Below is a small trained network, with its code and all its weights. Each question gives an input and a target symbol and asks what happens when units are switched off, that is, made to give their printed mean instead of their output.

import numpy as np


def w(rows, s, z=0):
    codes = np.array(rows[::2]) - 128.0
    scale = np.full(codes.shape[1], s)
    scale[-1] = z or s
    return codes * scale


def f(y):
    return np.maximum(y, 0)


def softmax(a):
    e = np.exp(a - a.max(-1, keepdims=True))
    return e / e.sum(-1, keepdims=True)


def log_softmax(a):
    a = a - a.max(-1, keepdims=True)
    return a - np.log(np.exp(a).sum(-1, keepdims=True))


def net(x, mask):
    ids = ['βεθμσφ'.index(c) for c in x.split()]
    T = len(ids)
    res = E[ids] + P[:T]
    u = 0
    for l in range(2):
        r = res
        for j in range(2):
            rows = slice(2 * j, 2 * j + 2)
            q, k, v = (r @ M[l][rows].T for M in (Q, K, V))
            z = softmax(np.where(np.tri(T) > 0, q @ k.T / 2**0.5, -1e9)) @ v
            o = O[l][rows]
            res = res + np.where(mask[u + j], z, o[:, -1]) @ o[:, :-1]
        u += 2
        y = f(res @ A[l][:, :-1].T + A[l][:, -1])
        res = res + np.where(mask[u : u + 12], y, B[l][:, -1]) @ B[l][:, :-1]
        u += 12
    return log_softmax(res[-1] @ U[:, :-1].T + U[:, -1])


Q, K, V, O, A, B = {}, {}, {}, {}, {}, {}
E = w([
[120,146,156],'β',
[100,67,129],'ε',
[135,184,102],'θ',
[99,94,70],'μ',
[100,29,248],'σ',
[93,55,156],'φ',
],0.017)
P = w([
[103,226,147],'0',
[97,14,2],'1',
[105,54,11],'2',
[88,48,29],'3',
[122,65,22],'4',
[117,101,2],'5',
[147,23,165],'6',
[101,65,80],'7',
[126,134,29],'8',
],0.0091)
Q[0] = w([
[117,159,145],'0.h1',
[247,132,123],'0.h1',
[124,65,57],'0.h2',
[229,239,175],'0.h2',
],0.013)
K[0] = w([
[255,42,27],'0.h1',
[88,60,118],'0.h1',
[54,201,185],'0.h2',
[183,52,85],'0.h2',
],0.0094)
V[0] = w([
[184,85,25],'0.h1',
[26,57,118],'0.h1',
[126,66,18],'0.h2',
[146,203,2],'0.h2',
],0.0071)
O[0] = w([
[49,80,143,116],'0.h1',
[70,28,203,254],'0.h1',
[55,125,190,101],'0.h2',
[59,124,2,100],'0.h2',
],0.0086,0.0043)
A[0] = w([
[29,129,2,172],'0.n1',
[97,189,87,247],'0.n2',
[85,175,145,205],'0.n3',
[96,114,56,171],'0.n4',
[145,185,185,90],'0.n5',
[125,49,102,205],'0.n6',
[182,182,48,160],'0.n7',
[120,47,68,41],'0.n8',
[63,88,250,90],'0.n9',
[117,20,97,203],'0.n10',
[198,67,210,88],'0.n11',
[137,94,84,254],'0.n12',
],0.009,0.0031)
B[0] = w([
[85,115,198,231],'0.n1',
[84,3,163,151],'0.n2',
[218,26,137,137],'0.n3',
[203,71,118,186],'0.n4',
[54,163,188,133],'0.n5',
[120,133,205,219],'0.n6',
[78,31,35,146],'0.n7',
[79,213,40,197],'0.n8',
[126,169,95,202],'0.n9',
[125,119,143,249],'0.n10',
[144,163,43,186],'0.n11',
[158,108,163,186],'0.n12',
],0.006,0.015)
Q[1] = w([
[115,111,73],'1.h1',
[104,74,108],'1.h1',
[245,117,106],'1.h2',
[100,163,170],'1.h2',
],0.011)
K[1] = w([
[176,154,173],'1.h1',
[176,202,7],'1.h1',
[255,140,210],'1.h2',
[140,172,18],'1.h2',
],0.0086)
V[1] = w([
[254,106,113],'1.h1',
[159,94,68],'1.h1',
[154,214,195],'1.h2',
[148,224,104],'1.h2',
],0.0095)
O[1] = w([
[255,85,200,81],'1.h1',
[245,233,29,142],'1.h1',
[29,83,122,20],'1.h2',
[217,61,131,8],'1.h2',
],0.0063,0.013)
A[1] = w([
[48,118,124,194],'1.n1',
[46,133,65,57],'1.n2',
[75,113,165,189],'1.n3',
[248,50,124,160],'1.n4',
[131,25,203,236],'1.n5',
[149,181,109,116],'1.n6',
[133,157,156,74],'1.n7',
[129,37,210,254],'1.n8',
[115,56,67,122],'1.n9',
[2,80,43,85],'1.n10',
[112,96,59,108],'1.n11',
[94,157,133,44],'1.n12',
],0.011,0.0038)
B[1] = w([
[6,122,172,215],'1.n1',
[254,152,245,206],'1.n2',
[179,157,3,189],'1.n3',
[85,166,183,177],'1.n4',
[57,77,7,171],'1.n5',
[102,77,2,136],'1.n6',
[217,68,145,129],'1.n7',
[33,33,83,172],'1.n8',
[159,97,170,157],'1.n9',
[159,240,151,255],'1.n10',
[125,124,142,156],'1.n11',
[138,107,161,153],'1.n12',
],0.0044,0.021)
U = w([
[90,99,17,200],'β',
[184,38,192,89],'ε',
[254,98,170,189],'θ',
[180,136,33,13],'μ',
[158,128,164,17],'σ',
[133,105,74,253],'φ',
],0.0064,0.0037)

Each question gives the input, a string of symbols that net reads in full, and the target symbol t.
The units are the heads (2 rows each of Q, K, V and O) and the neurons (one row each of A and B). Each row of codes is followed by its name. A weight is (code - 128) times the scale printed after its matrix; where a second scale follows, it is the last column's (O, A, B and U).
mask holds one flag per unit, layer by layer, with each layer's heads first. A switched-off unit (its flag False) gives its mean, the last column of its rows in O or B, instead of its output. The means were averaged over made-up inputs and are rounded, as every weight is.
A unit's drop is (log p(t) with every unit on - log p(t) with that unit switched off) / (log p(t) with every unit on - log p(t) with every unit switched off).
The circuit of an input: a set's keep is (log p(t) with only the set's units on - log p(t) with every unit switched off) / (log p(t) with every unit on - log p(t) with every unit switched off). Starting from the 12 units with the biggest drops (on a tie, the unit counted first), units are removed one at a time, each time the one whose removal leaves the highest keep (on an exact tie, the one counted first), for as long as the keep stays at least 0.8.
units of the circuit, in order: the units of the circuit, biggest drop first
k most important neurons: the k neurons with the biggest drops, biggest first
top k neurons in layer l: the k neurons of layer l with the biggest drops, biggest first
which heads matter: for each layer, one digit per head in row order, 1 if its drop is at least 0.15 and else 0, layers parted by /
input φ ε β μ μ φ σ, target β: most important neuron -> 1.n2
input φ μ φ μ σ, target β: units of the circuit, in order -> 1.n2, 1.n5
input β σ μ, target θ: which heads matter -> 11 / 00
input β ε φ, target θ: which heads matter -> 11 / 11
input β φ μ ε β, target θ: which heads matter -> 11 / 11
input μ β ε, target σ: 2 most important neurons -> 1.n2, 0.n8
input φ φ σ μ θ φ φ, target β: units of the circuit, in order -> 1.n2, 1.n5
input θ μ σ, target μ: which heads matter -> 11 / 11
input σ μ σ θ μ ε, target ε: units of the circuit, in order -> 0.h2, 1.h1, 1.h2
input σ θ σ β σ σ μ, target ε: units of the circuit, in order -> 0.h2, 1.h1
input μ ε θ, target σ: which heads matter -> 11 / 11
input σ μ φ, target ε: top 2 neurons in layer 0 -> 0.n11, 0.n1
input β μ ε θ φ φ μ, target θ: units of the circuit, in order -> 0.h1, 0.h2, 1.h1
input θ θ μ θ φ μ, target μ: 3 most important neurons -> 0.n7, 0.n8, 1.n1
input σ β σ μ μ θ σ ε, target ε: units of the circuit, in order -> 0.h2
input μ ε μ ε μ β, target σ: 4 most important neurons -> 1.n2, 0.n1, 1.n10, 1.n5
input β μ μ σ θ σ μ θ, target θ: units of the circuit, in order -> 0.h1, 1.h1, 0.h2, 1.h2
input σ μ μ φ β, target ε: top 3 neurons in layer 0 -> 0.n8, 0.n1, 0.n11
input μ μ μ φ θ, target σ: 2 most important neurons -> 1.n2, 0.n1
input μ φ β μ σ φ, target σ: top 2 neurons in layer 0 -> 0.n8, 0.n1
input θ μ μ σ μ β, target μ: 3 most important neurons -> 0.n7, 1.n1, 0.n4
input φ φ μ β σ σ ε, target β: 2 most important neurons -> 1.n2, 0.n4
input θ ε μ ε ε, target μ: top 3 neurons in layer 0 -> 0.n7, 0.n8, 0.n2
